Here is a tiny trained network, its code and every weight. The questions are about switching its units off for an input and a target symbol, where a switched-off unit gives its printed mean instead of its output.

import numpy as np


def w(rows, s, z=0):
    codes = np.array(rows[::2]) - 128.0
    scale = np.full(codes.shape[1], s)
    scale[-1] = z or s
    return codes * scale


def f(y):
    return np.maximum(y, 0)


def softmax(a):
    e = np.exp(a - a.max(-1, keepdims=True))
    return e / e.sum(-1, keepdims=True)


def log_softmax(a):
    a = a - a.max(-1, keepdims=True)
    return a - np.log(np.exp(a).sum(-1, keepdims=True))


def net(x, mask):
    ids = ['εηθσψω'.index(c) for c in x.split()]
    T = len(ids)
    res = E[ids] + P[:T]
    u = 0
    for l in range(2):
        q, k, v = (res @ M[l].T for M in (Q, K, V))
        z = softmax(np.where(np.tri(T) > 0, q @ k.T / 3**0.5, -1e9)) @ v
        res = res + np.where(mask[u], z, O[l][:, -1]) @ O[l][:, :-1]
        u += 1
        y = f(res @ A[l][:, :-1].T + A[l][:, -1])
        res = res + np.where(mask[u : u + 4], y, B[l][:, -1]) @ B[l][:, :-1]
        u += 4
    return log_softmax(res[-1] @ U[:, :-1].T + U[:, -1])


Q, K, V, O, A, B = {}, {}, {}, {}, {}, {}
E = w([
[211,95,116,82,68,170,128],'ε',
[151,47,141,141,190,112,6],'η',
[205,75,176,200,141,137,102],'θ',
[145,223,167,122,128,135,11],'σ',
[89,126,170,142,174,127,36],'ψ',
[29,175,91,117,131,108,212],'ω',
],0.013)
P = w([
[2,59,193,63,224,185,100],'0',
[40,149,69,114,168,167,145],'1',
[27,200,75,162,123,136,170],'2',
[60,191,128,221,201,96,72],'3',
[71,228,65,177,197,104,155],'4',
[95,189,119,148,182,62,94],'5',
[103,212,141,167,167,61,160],'6',
],0.007)
Q[0] = w([
[182,102,118,155,103,120,165],'L0H0',
[93,155,149,40,147,234,160],'L0H0',
[204,203,143,87,254,106,126],'L0H0',
],0.0058)
K[0] = w([
[212,84,144,92,17,156,74],'L0H0',
[60,96,172,52,127,179,92],'L0H0',
[127,157,127,159,131,2,110],'L0H0',
],0.0063)
V[0] = w([
[109,131,54,102,76,154,254],'L0H0',
[215,217,105,116,84,111,125],'L0H0',
[202,119,220,110,33,215,171],'L0H0',
],0.0061)
O[0] = w([
[134,119,48,251,148,116,154,148],'L0H0',
[95,180,88,144,188,68,126,41],'L0H0',
[254,125,72,1,184,194,71,3],'L0H0',
],0.0086,0.0056)
A[0] = w([
[145,104,193,220,239,146,107,232],'L0N0',
[208,135,66,218,13,56,211,109],'L0N1',
[120,187,219,42,86,67,176,254],'L0N2',
[255,184,49,117,118,54,147,135],'L0N3',
],0.0044,0.0024)
B[0] = w([
[127,119,114,109,114,224,151,251],'L0N0',
[95,126,173,157,111,85,5,248],'L0N1',
[182,145,97,177,172,179,156,247],'L0N2',
[141,131,114,143,214,77,85,143],'L0N3',
],0.012,0.0035)
Q[1] = w([
[145,94,224,52,178,158,124],'L1H0',
[198,78,163,13,187,143,117],'L1H0',
[183,255,114,162,222,79,22],'L1H0',
],0.005)
K[1] = w([
[254,27,176,82,152,79,34],'L1H0',
[190,108,214,105,109,212,70],'L1H0',
[195,102,109,207,90,25,61],'L1H0',
],0.0058)
V[1] = w([
[63,118,108,48,90,67,2],'L1H0',
[4,200,21,138,224,106,151],'L1H0',
[103,176,211,116,200,190,170],'L1H0',
],0.0047)
O[1] = w([
[255,113,222,57,253,111,227,100],'L1H0',
[230,102,60,108,42,138,108,254],'L1H0',
[113,190,123,192,170,122,80,173],'L1H0',
],0.0073,0.0084)
A[1] = w([
[183,114,94,44,242,200,176,200],'L1N0',
[1,85,176,197,96,41,132,42],'L1N1',
[109,125,180,191,126,202,13,159],'L1N2',
[189,119,154,180,100,72,79,5],'L1N3',
],0.0067,0.0023)
B[1] = w([
[82,201,64,44,220,168,22,155],'L1N0',
[253,130,131,114,218,112,115,251],'L1N1',
[128,145,104,153,85,129,185,254],'L1N2',
[62,59,183,123,43,225,174,156],'L1N3',
],0.0061,0.0087)
U = w([
[1,153,70,132,74,243,168,186],'ε',
[215,208,116,218,171,63,44,222],'η',
[108,142,38,215,94,123,135,168],'θ',
[128,163,72,112,142,116,113,3],'σ',
[69,178,140,138,111,148,206,30],'ψ',
[68,128,134,129,131,135,188,66],'ω',
],0.0068,0.0036)

Each question gives the input, a string of symbols that net reads in full, and the target symbol t.
The units are the heads (3 rows each of Q, K, V and O) and the neurons (one row each of A and B). Each row of codes is followed by its name. A weight is (code - 128) times the scale printed after its matrix; where a second scale follows, it is the last column's (O, A, B and U).
mask holds one flag per unit, layer by layer, with each layer's heads first. A switched-off unit (its flag False) gives its mean, the last column of its rows in O or B, instead of its output. The means were averaged over made-up inputs and are rounded, as every weight is.
A unit's drop is (log p(t) with every unit on - log p(t) with that unit switched off) / (log p(t) with every unit on - log p(t) with every unit switched off).
most important unit: the unit with the biggest drop
top k neurons: the k neurons with the biggest drops, biggest first
top k neurons in layer l: the k neurons of layer l with the biggest drops, biggest first
drop when u is switched off: that unit's drop, to one decimal
input σ ε ε, target η: top neuron in layer 0 => [L0N3]
input η ψ ω ω η ω, target η: top 2 neurons => [L1N1 L0N0]
input ω ω σ, target ε: top 2 neurons in layer 1 => [L1N1 L1N3]
input ω θ σ ψ, target ε: top 3 neurons => [L0N0 L0N1 L1N2]
input ω ω ω ε, target ε: top 2 neurons in layer 1 => [L1N3 L1N1]
input ω ε η θ, target ε: top 2 neurons => [L0N0 L1N1]
input ω ω ψ ε ε σ ω, target η: top 2 neurons in layer 0 => [L0N1 L0N0]
input ω ε ω σ σ σ ψ, target ε: top 4 neurons => [L0N0 L1N1 L0N1 L0N2]
input ω ω ω θ η, target ε: top 2 neurons => [L0N0 L1N1]
input ω ω η ε, target ε: top 2 neurons => [L1N1 L1N3]
input η η ω σ, target ε: top 2 neurons => [L0N0 L1N1]
input ω η ψ ε θ, target ε: drop when L1N1 is switched off => 0.3
input ω ε ω ω ε η, target θ: drop when L0H0 is switched off => 0.2
input ω θ ω ω η, target ε: most important unit => L0N0
input η ω ε ω ω ε σ, target θ: drop when L0H0 is switched off => 0.2
input ω σ ω η, target θ: drop when L1N2 is switched off => 0.1
